Each row is followed by its class number.
[  47   41  249   70 -163 -350  -39  132  -23    2  -19    6 -650  -90
  -73   21  115 -218  -79  208  -38  -38 -162  335 -286   64  -36  393
  -79  -74 -300  -17 -564 -129  -14  -78  177   29 -169  129 -167] | 5
[-220   -1   85  329  110 -198  186  119  -72 -103  -81  -42   25   87
   95  -27 -161  197 -106  103 -389  165  224  -13 -217 -243   39  227
 -254 -145   -7  116 -402 -160  -25  117   -1 -112   30   67  -39] | 10
[-381  200  162  413  311 -146  298  -17 -140   77  -16 -109   65   79
  335 -560  137  516  133 -252 -316  -78  -87  -23 -102  224  199  254
  -49 -179   67  205  257   -3  340   16 -227 -177  -73 -225 -470] | 10
[  31   69   60   46  -75  166  -66  -44  137   -5  -23   63 -202   18
  202  281   81  -58    5  -73 -115   48  145   26 -149  -41  105  -43
    0 -120 -101    3  158  -30  -49 -109    3 -137   47  -22 -351] | 0
[  56   20  132   69   19  119   59  142    7   89  109 -155 -422 -218
   -5  260  101 -404  -44 -130 -361  249 -282  -37  -45 -117 -285   90
   32 -135  -68  180 -188  486   57   79  -43 -155 -130 -362  143] | 4
[  88 -135  -59  577  192  217  -97 -191 -110  -24 -233 -866  296  392
 -202 -504  183  154 -132 -251   96 -322 -332 -131 -406  414   43   37
  260  -64 -293  223  452  -58  665  351 -267   38 -438  346 -181] | 8
[ -52  149  259 -151  325   93  -35  -54  -28 -179 -561    6 -231   60
 -149 -232 -191   57  146    1  331   66  -58   73   20 -180 -414  -70
  296 -133  281  414  332  310  280    4   97   -4 -159 -487 -191] | 1
[ 115  172   19  116 -197  -45 -153  -24 -170 -623 -182  519 -472 -723
  197  -36  -36 -745 -417   47  236  -75 -271 -410 -308 -119 -492  186
 -391 -168 -207 -139 -236   94 -383   76  259  304   10 -211 -213] | 7
[-154 -135  -37 -595  114 -211  108   83  210  -35  256  388 -507 -433
  178  709  318   52   36  144  503  192  381 -218  557  -58 -326 -797
    6   85 -208 -162 -184  -19 -321 -209  -93    1  386 -458   24] | 6
[   8   17  454  162   64  328  -48 -270  210  -90   35  169   90  -39
 -146  -46  349 -856 -241 -285  195  -44 -152 -171  184  207  229 -168
  218 -329  -95 -258  201  195  -29 -139  262  148 -176   46 -541] | 4
[ 317   71  126 -157   38  -28 -313 -217  206  -45  -14 -190 -391  272
 -248  181  133  279   82   84  198  -85 -230  351  -36  314  129 -127
 -216 -186 -157  -32  309 -447  180 -227  -52 -220   91  172 -287] | 6
[-333  -81  -94   41 -194 -116 -123 -106  237  109 -160 -110  266  -61
 -360  -50  -87 -237  269  137   93 -256   79   20  242 -343  157  176
  191 -207 -152  109  192 -301 -131   89   63   -2 -147  266  110] | 9
[  49  163   50    9 -139  279 -268  -54  231    9  148 -268 -209  138
  -25  230   24  614   32  -89  -93  -39 -164  304  -20  511  130  -55
  123 -178   68 -131  616  112  184 -388  161  -56 -152 -569 -527] | 0
[ -26   16   23  -26  -39    3  187   30  139 -443  -41   54 -372 -228
  238  244  258 -726 -453 -328  321  299 -142  -38  -49  -46 -552 -126
 -108  151 -499 -235 -267  789 -277   96   32  398   86 -287 -618] | 1
[  49   72  -53 -184  117  -95 -219  107   72  -11  186  -15   -1  212
  -63  -32 -116  -95   44  -44  -10  -43   42  -92   47  173  -33   20
  -15   58  -71   98   49   25  130  -75   35  -76 -124  -71  -35] | 5
[ 194  208   19 -139   19  122 -326  -18  -16 -307 -243  109 -163 -141
  -42  -57 -194  151  -92  139  244 -169   80  161 -326  120   71  249
 -105   11  -92  -96   -2    4 -124 -321  127   34   57   17 -601] | 7
[  71 -175 -120  -93 -116  227 -219 -127   38  -64 -141   70 -127   12
 -112  158  -26 -517  129 -218   64   34   74   52   29  -71 -141  -53
  148   82 -107    3  -27  153 -110  -38  232    5    3 -251  147] | 5
[ 226   84   25  -38  -94  -29   39   17 -290 -106  -58  126  -29   46
  -17 -118 -139  438   71  220  -97   36   21   70   89   64  177  129
 -365  178 -154  -27  -92 -540  -68 -229  157   45  248   -7 -186] | 9
[-181  232  175  113  110 -112 -198  -95  289 -463  -11  497 -347 -154
  -87   12  235 -244 -134   -9  -24  332  423  -16  249 -286  291   65
  -27 -134 -153 -222  -82 -277 -589 -475  714  124   43  142 -642] | 4
[ 203 -278    1  198  251  -67  -99 -334  -35   -2  -36 -115 -420  249
  -28  -54  -27  235   88  153   10 -106   68  253 -187  -22  342  297
   53   51 -151 -149 -231 -330  -55 -334  259  113  178  143 -365] | 0
[  -6   81   18   63   68    0 -168   10 -113   71 -111 -172 -201  131
 -247   61  -41  233 -195   -5 -325  146 -122  -50  -50  -14 -234   18
  -67 -100  -11  248   59 -241  269  191   42 -134 -302  210  214] | 5
[ 147   57  -47 -137 -115  -80 -145   -4  -34 -171   73   94  -70  -22
  232    1 -116 -223   69   -6   70    9    7  -34  -68   99 -125  109
 -164  142 -254  -16  -40  -31 -176 -188  -98   49  105  -35 -145] | 3
[-168  -19  367  -76  115   -8 -115 -124  146  -63  -15  152 -138  167
  259  301 -107  143  120   98  -34  -99    6  346   84  196   60 -226
 -230 -344 -104 -244  253 -268  -36 -308  122 -135  325 -222 -553] | 0
[ -73 -130  156  198  -19   60  -80  -26  230    2 -124  -50  -54    1
   72  153   -6 -238 -163  -63  -72  -28  -94   95 -142  -80  201  -58
   -6 -319   -6   13   -2 -138   -8   28  161  -42  -84   93   53] | 7
[ 258   43  -38  -27  228  -53  -94  162  121 -164 -127   -2 -212  -76
   74  446 -173  159 -339   44   13   15  -19  -16 -238   -9   15  134
 -188 -259    5   65 -157  125  298 -177  198  -31  -32 -185 -446] | 8
[-572   74  851 -232  152 -133  137   47   87 -205  -93  150 -574 -287
  179 -162  130  339 -246   27 -297  313  276 -732  595 -190 -260 -510
 -544  236   -1  183  135 -408 -601 -255 -185    8 -365 -366 -139] | 8
[ 357  496  -88  -74 -264  278  -87  289   96 -272  -68  -13 -899 -299
  209  630 -261 -143  131  140  -89 -112  113   31 -386 -241 -153  127
 -284 -236  200   62  107   98   88  -51  256  -76  170 -222  -81] | 5
[-295  277   56  -68   92  201  134  227  307  212  -81 -276 -181 -193
 -215 -273   -3  -16  109   16   16   22  170  330  377 -340  141  163
  482  -13 -130  119   97  514   -7 -294   60  -56  -30 -140  -44] | 0
[ 237 -138   50 -416   32  213  -68 -144   53  -40 -110  415 -474   51
 -329  255  -73  507 -193  245 -311  120  -16  172  357  -51 -176 -195
 -367  -88 -327  -82  -18 -528  308 -337   65 -147  111 -112 -235] | 5
[   9   66 -535   53    2   95 -169  -11  310   57 -174  -63  116  -87
 -134    4  186 -304 -117  -38  180 -265  281  125   53 -210   72 -229
  289   -5 -137   41  357  203 -173  -11 -218 -144   37  434  394] | 6
[ -53   48  466    4  114 -128  310   52   49  -52  -13  -20   95 -401
  153 -516  464   23 -343 -380   91  180   87  135 -108 -161  199 -165
 -208  172 -204 -321 -228    1 -200  -59 -458   14  143  564 -486] | 9
[  35  136  380  -33   24  -68  259   83  -65  -99 -128 -123  -49 -134
  -35 -159   65 -482   46 -115  147  109 -183 -190   30  -84 -151 -122
  -19  172   77  246   76  170 -191  238 -215  213 -348  -36   23] | 4
[ 350  -24  -20 -217  269  -62  -47   89   -4 -205  -17  194  -81 -182
  163  111  131  260 -215  -19  220   85  103 -121  -80  134  122 -153
 -209  359  -35   -3 -195  137   -6 -212  -51  -87  439  201 -189] | 10
[ 291  207  203   40 -138   -3   78  158  -31 -195   26  320   16  -25
   71  280   27 -327 -114  189  -43  124 -230   88 -217   91 -110 -167
  -88 -222   12  132   35  108  166  -23  113  -41  -22 -140  -81] | 4
[ 303  233  -63  118  288  -74 -265   21  -17 -170 -111   52 -760  -55
  -97   89  -60  -55  -92   27   64  -42  -46  273 -302   76   -8  379
    7 -221   23   14 -130  -46  209 -102  414   29   50   16 -247] | 9
[ -98    7  267  151  229   52   81   50  -23 -270 -146  -25   76   15
  365  137  -55   -1 -370 -190  165   89  -27 -152   29   70 -169 -423
 -213 -216  144 -103  217   10   43   61   83  147   33 -296 -265] | 3
[ -24  207 -261   -6  259  244 -218  275 -236  109   57 -283 -401   98
  -73 -172 -421  -86  -96   71 -302   97  290  234   35   22 -196  242
  211  100 -135   35 -189  262 -141 -225  255 -282   58 -515  460] | 10
[-123   94  159  180 -327 -196  -56  -76  327   58    4 -163  183  243
 -152    0  -84 -474   64  238  254 -206  202  -87  -45 -378  271  113
  129 -194  119    8   87  -71 -287  178   66   36  -31  406  -78] | 5
[ 329  126 -124  126  270 -209  -12  130 -319 -189  -41  148  162  -69
   81   32 -191  250  123   72  362  -33  -78  -15 -244   -5   73  252
   14   50  375  227  -28  -66  267  122  352  155  234 -112   56] | 1
[-177  143   15  198   12   14  173   27    3 -216  -76 -163 -358 -319
  140 -312  413 -538 -220 -406   34  155  -13   27  -98 -107 -315  136
   -6  274 -544  -27  -23  260 -382  161 -387  159 -209  243 -137] | 1
[ 213 -149  -99  224  -30    9 -290 -155  -45 -280  -15   20   67  315
   49 -170  137 -673  -62 -409   93  -55  -25 -281 -194  -73 -499 -358
  -35   14  -32   97  285  181  394  236   70   22  -91  -86  284] | 0
[ 229   88 -117 -228 -167  -95 -278   70   34  -50   62  140 -167   73
   65  345  -51   81  167   50  164  -29 -143   66  -50  110   55  -43
 -274   -8  -18   75  213 -408   31   52  180 -119  148   33   42] | 8
[ 280   67 -118 -398  291 -191 -200   84 -150 -211  -27  346 -137 -132
  116  352  -67  421 -143  154  404  -56   81   -9   85  115   92 -109
 -482   28  149 -224 -144 -413  -42 -322  186 -129  467  174 -150] | 10
[  97  -16   58   -3  -64   -9 -291  -10  179  -31  -81  150 -609 -155
 -188  264  176 -765 -165  -54  142   -5 -294   67   89   34 -158   84
  -57 -212 -335   95 -108    2 -234  113  127   61 -146  -33  108] | 10
[-114  137  125   36 -223   84  -28  -13   96   92  -39 -214   65  100
 -354   95 -139 -233 -152  226   85  -40  -35  -42  307 -168 -151  136
   43  -40 -126  179  240   -1 -151   11  -71  -46 -228 -124  248] | 1
[-158 -290  123  234  -87   72   74 -239    3   96  -91   97  108  154
   94 -228  111 -240  122 -280  -90 -101  104  111  -31  -27  218  101
  135   71  -35    3 -107   84   82 -128  156   74  -73 -256  -89] | 6
[  60 -122   97  -89  -97  -95  -52  -18  119  -48  443  238  150  204
 -187 -117  379 -406  -25 -343 -139  215  179 -209  647   95 -139 -414
 -114  354  -99 -249  302 -264 -374  245 -163  286 -244  214  273] | 2
[  75 -256 -107  -51  -94  144 -101 -222 -142   35 -146  248 -262   71
 -179 -116   -1 -235   30 -131 -373   57   19   11   56  -37 -116  129
  -37  238 -230   21 -249  -82  -43 -109  273   75  -92  -74  184] | 1
[-175  188   91  -65   90  247  245  166   95  163  114 -200 -164 -157
  -13  -23  -75   88   80  204 -204  -11  237  -10  272 -226  145 -119
  240  -80   29   48   73  184  -52 -466  -48  -92  -39 -213  189] | 9
[ 504  171  172  307   80   71    4  135 -325 -301  290 -108  -25  108
   -9  162   -8 -333 -269  -13  -59   36 -327 -161   95  411 -198 -240
 -106  152   66 -112  488   76  140  275  420  292  -37 -299   12] | 3
[  63 -236 -218 -189 -158  228 -119 -133  -44  128  -98  114 -296  -78
  128  176  -35 -258   53 -150  -94  -52   45  -33   -2  -37  -67   17
 -118   47 -268 -144 -339   75  -96 -194   97  -64  218 -219  -17] | 0
[ 256   54  167  194  299   28  258  -69 -229 -108  -54  176  -92    8
  257 -169 -112  120 -192  -45 -298  222   40  -23 -244  -13    6   71
 -261  -25  238   18 -262 -161  -19  -26 -192    9  137  153  140] | 2
[ 141  127 -108 -211  420 -103  -31  276 -172 -131   55    4    4  204
  137   38 -259  474  -34   13   72  175  275 -139   41  168  140   28
 -144  241   89  126 -246 -221  194 -155  250  -37  140  -21  -88] | 5
[  66   62 -375 -102 -145  -42 -409   56   43   44  124  -97 -192  -23
  179    4  -50  -79  -86  -95  102 -130   40 -190  -67  105    6  194
  -86  -46  -81  -87   -1 -242 -309 -112  -47  -81 -108   94  159] | 2
[ -36   45 -284    0  -16   -7 -486  -73   25  -45  258   -4  144  274
   97  109 -155  -58   67    9  120 -261  -87 -263 -227  326   35 -179
 -238 -160 -161  110  161 -244  170  148  155 -228  257  -40  112] | 6
[ 127 -208 -116    6 -223  207 -159  -69 -111 -107  -67   54  118  220
  -91  100  -52 -383  145 -118   40    2  -13   -6   45  -12 -132  -68
  -56   62 -188   56 -105 -119   66  -19  219   50  -22 -243  265] | 2
[  10  143   25  -23 -248 -105 -163   46  -64 -245  198   24   35  171
   82  193  -67 -102    5  111  129  -57   36   41 -199  164  -18 -106
 -449  -52 -258 -208 -111 -276 -148  -36  105  -32  248   44 -237] | 10
[ -35   72 -178  138  -55   72  -64  183   56    2 -253  -94 -103  312
   22 -140 -208  136   94  -47 -295  103  -19   30  104  191  -17  144
  -44 -178  -23  235 -115  -69  212  103  183   73  -50 -106  126] | 9
[ 229 -176  224  -13  -90   36  127  -52  160  112 -432  -23 -503 -369
 -103   21  193  -22 -164   41  -55    9  -35  -46   50 -321  108  154
  -41   67   70  139 -242   -7 -163  -82 -213  -74  -42  240   99] | 5
[  32  112   11 -132  127  386   26  106   41  194 -203 -166 -411 -135
 -163 -185  -97 -109  116  -48 -215  -16   21  161   66  -92   72   58
  322   33   46  194   79  255   35 -187   31  -86 -194 -179  236] | 9
[ 134  -91   12   15  -79  -22 -360 -270 -218   52 -120 -305   74  -35
 -454 -150  -49 -176  197   99  156 -243 -113  194 -285 -180 -292   79
  238    7 -160  127   21  -82  121  -57 -105   23 -190  301  298] | 2
[-347   98  -53  350  424  -49   53 -158 -167 -172  -35  279   -3   74
  428  -61   13 -161 -308 -276 -296  -37  320  349 -122  157   72  -54
 -224 -245 -169 -494   88 -141 -299 -206  196 -102  193 -117 -519] | 3
[ 103   -5  119  -73  -81 -175  -17  -45 -252 -297   32  221  249   28
   76 -141  -78   62   20   88  222  -97  -55  -82  -83  -54  -93  -74
 -460  295 -122   45 -112 -368  116  -29   -3  208  186  341   97] | 6
[-206   42  -21  -15 -328  296  -69  173 -267 -120  183 -246 -274  108
   61 -303  -12 -431   23 -218  117  233 -121   76   65  114 -384  -91
  -76  171 -569 -119 -377   31 -150   18  191  219  -68 -509  260] | 7
[ 112  273  429  171   44  248 -255  203   29 -581 -147  169 -575 -419
  -67  285  124  -14   26   30 -282  111 -212   89 -130  198 -196 -204
  -53 -127  242  -49  636  218 -461  -13  435  228 -363 -602 -558] | 0
[ 217  246 -130 -183  174  -48  -39  150  -37 -273  -22  110 -205  -29
  178  230  -86  479 -169  143   47  140  275 -103    7   59   97 -170
 -188   79  119  -86  122 -326  -71 -306  233 -108  171   91 -214] | 5
[ 486  157 -344   72   -6 -174 -337  176 -137 -130   10 -219 -755  -82
   75  252  -85 -116 -140  167 -121   21 -244   58 -242   -1 -282  290
 -280 -119 -170  -72   29 -122 -348  109   58 -150   71 -106  -57] | 0
[  52    1  -22  -39 -283  -51 -185  141  128   31  430 -279 -784 -182
  237   -7   76 -682  -97   66   68  -52   -3 -404 -266  286  -66   79
    8   11 -416 -262 -288 -251 -616  316  -60  -94  -36   17  131] | 1
[-388  -17   38  169  107   39   58 -104  322  102 -252 -100   94  -87
 -358 -214  222 -369  113   20  -46   45  122   28  264 -429  -12  155
  382   24 -218  340    5  333 -201  150 -328  -28 -143  517  185] | 4
[ 396  223 -122  -64   46   42 -166  212 -382 -208   74   96   85   32
  204  203 -333  289   51  177  178 -100 -265   33 -302  405  -92  -96
 -180 -178  259   22  104 -141  277 -113  290  118   87 -423  -37] | 4
[ 154  -98 -310  126  -60   73 -151   10   72   28   26  -20    3   60
 -326 -247 -174 -576  259   43  -14   18  311 -121  447 -245  -44  138
  553  113  -29  212  153  -88 -104 -124  337   75 -204 -270  836] | 0
[ 360  120 -270 -125   60  -84  -93  -65  -67  -79  -75  211 -633 -259
  105  263   48 -167  -40  -90  166   17 -115   52 -410  -20 -101  227
  -15  -23  192   34 -254  100    8  -61   65  182 -121  168   63] | 7
[  25  -51  -65 -300  134  -99 -456  184   48   88  -11 -480 -893  174
  119  130 -120  604  442  208  261 -188 -123  466 -298  593 -210   47
  292  -74 -210  -51  -96   16  206  -89  109  -47  101 -370 -419] | 0
[-214   42 -196 -148  -68 -104  -73   22 -101   44   -4  175  112 -131
   84  -81  -41   64    3  -39   25  -68   93 -194  248  -94    6   40
 -220   84  -70  -22   -6 -209 -280  -12    1   -3   33  -10   33] | 6
[-276  184  223 -131  222   85  175   38 -133   21  609 -371 -232  444
 -158   55   21  336   31  144 -430  366   60 -266  385  289 -147 -109
  -50  333 -391  134  206 -328  135 -173   -1 -239 -289 -152   86] | 1
[ -94   10   57 -507  -63 -222   22  -67   -4  143 -171   10 -192  143
 -304 -362 -165  568  225  294  -17   60   90  219  309  -96   -6 -211
 -264  275 -206   30 -211 -477 -117 -205  -31  -39  203  220  126] | 8
[ 200 -153   -4  -29  134  -10  112  -93  -52  -20 -109  403   81  -62
   58  138 -148  277  101  196  -89  -82  193   66  -53  -40  450   69
 -220  -66  312  -91 -121 -522 -152 -245  102  -60  155   69   93] | 8
[-448 -169  112  273   19  349 -209  -79  259   58 -341 -199 -178 -302
 -275 -357  307 -134 -118  -93  199 -292 -108  180 -140  -78  -77   15
  244   19 -519  310  -74  353  -59  157 -468   42 -118  137  123] | 5
[ 256   81 -257 -236  -43   87 -177  -18 -242 -104  159  176   79  -73
  -18  437 -156   52   92   32  244 -100 -178  -53 -184  125  -92 -164
 -250  -54  108   22  100 -271  160  -88  200    9   95 -179  275] | 1
[ 147  -74 -258  145 -175  177 -159   -6 -266 -140  208  180  159  262
  349  204 -205 -161  -45 -148  -83   58   65   56  -68  252 -124   74
 -137   70   -4 -257  -75   86    1 -133  360   75  275 -496   29] | 4
[-186   -7  174   14 -156   98  205  -73   -6  145  134  128  321  210
 -348  -59  -68  -72   73  113 -153   22    8  101  465   97  119    1
  -21  207   28   62   10    7 -127 -103    7  212 -212 -194  303] | 4
[ 102 -191  -39  155   44  136   -4 -132   22  -58  -55  -76  -80  149
  197   57  102 -154  135 -220  130  -42  238  -85 -153 -123   90   -4
  223   69   90   22   10  106  213  -92   89   58   -3  -60 -105] | 3
[ -21   99  -84   -4 -105 -162 -179  -51 -163  -47  348  318  291  254
  352  199   24  -73  -74  -23  278 -140 -107 -178 -108  127   -9 -124
 -472 -109   58 -145  128 -272 -158   68  -79   62  228   62  -83] | 1
[-173   42 -206 -221 -221   27  -57  129   28  184  283   -3   74  285
   94 -233  -64  139  128   50  -28  -36  -97 -357  271  171   59   25
 -170   64 -244  176  -48 -377  119   30 -175  -37 -138   49  228] | 4
[-558  377  755  196 -252  194  145   40 -145 -192  281   44  127   59
  -51 -120   90  -92  -18   91  -79   26 -458 -321  682  305   -4 -138
 -710 -197 -400 -117  231 -504 -226  102  163  400  -24  -53 -412] | 0
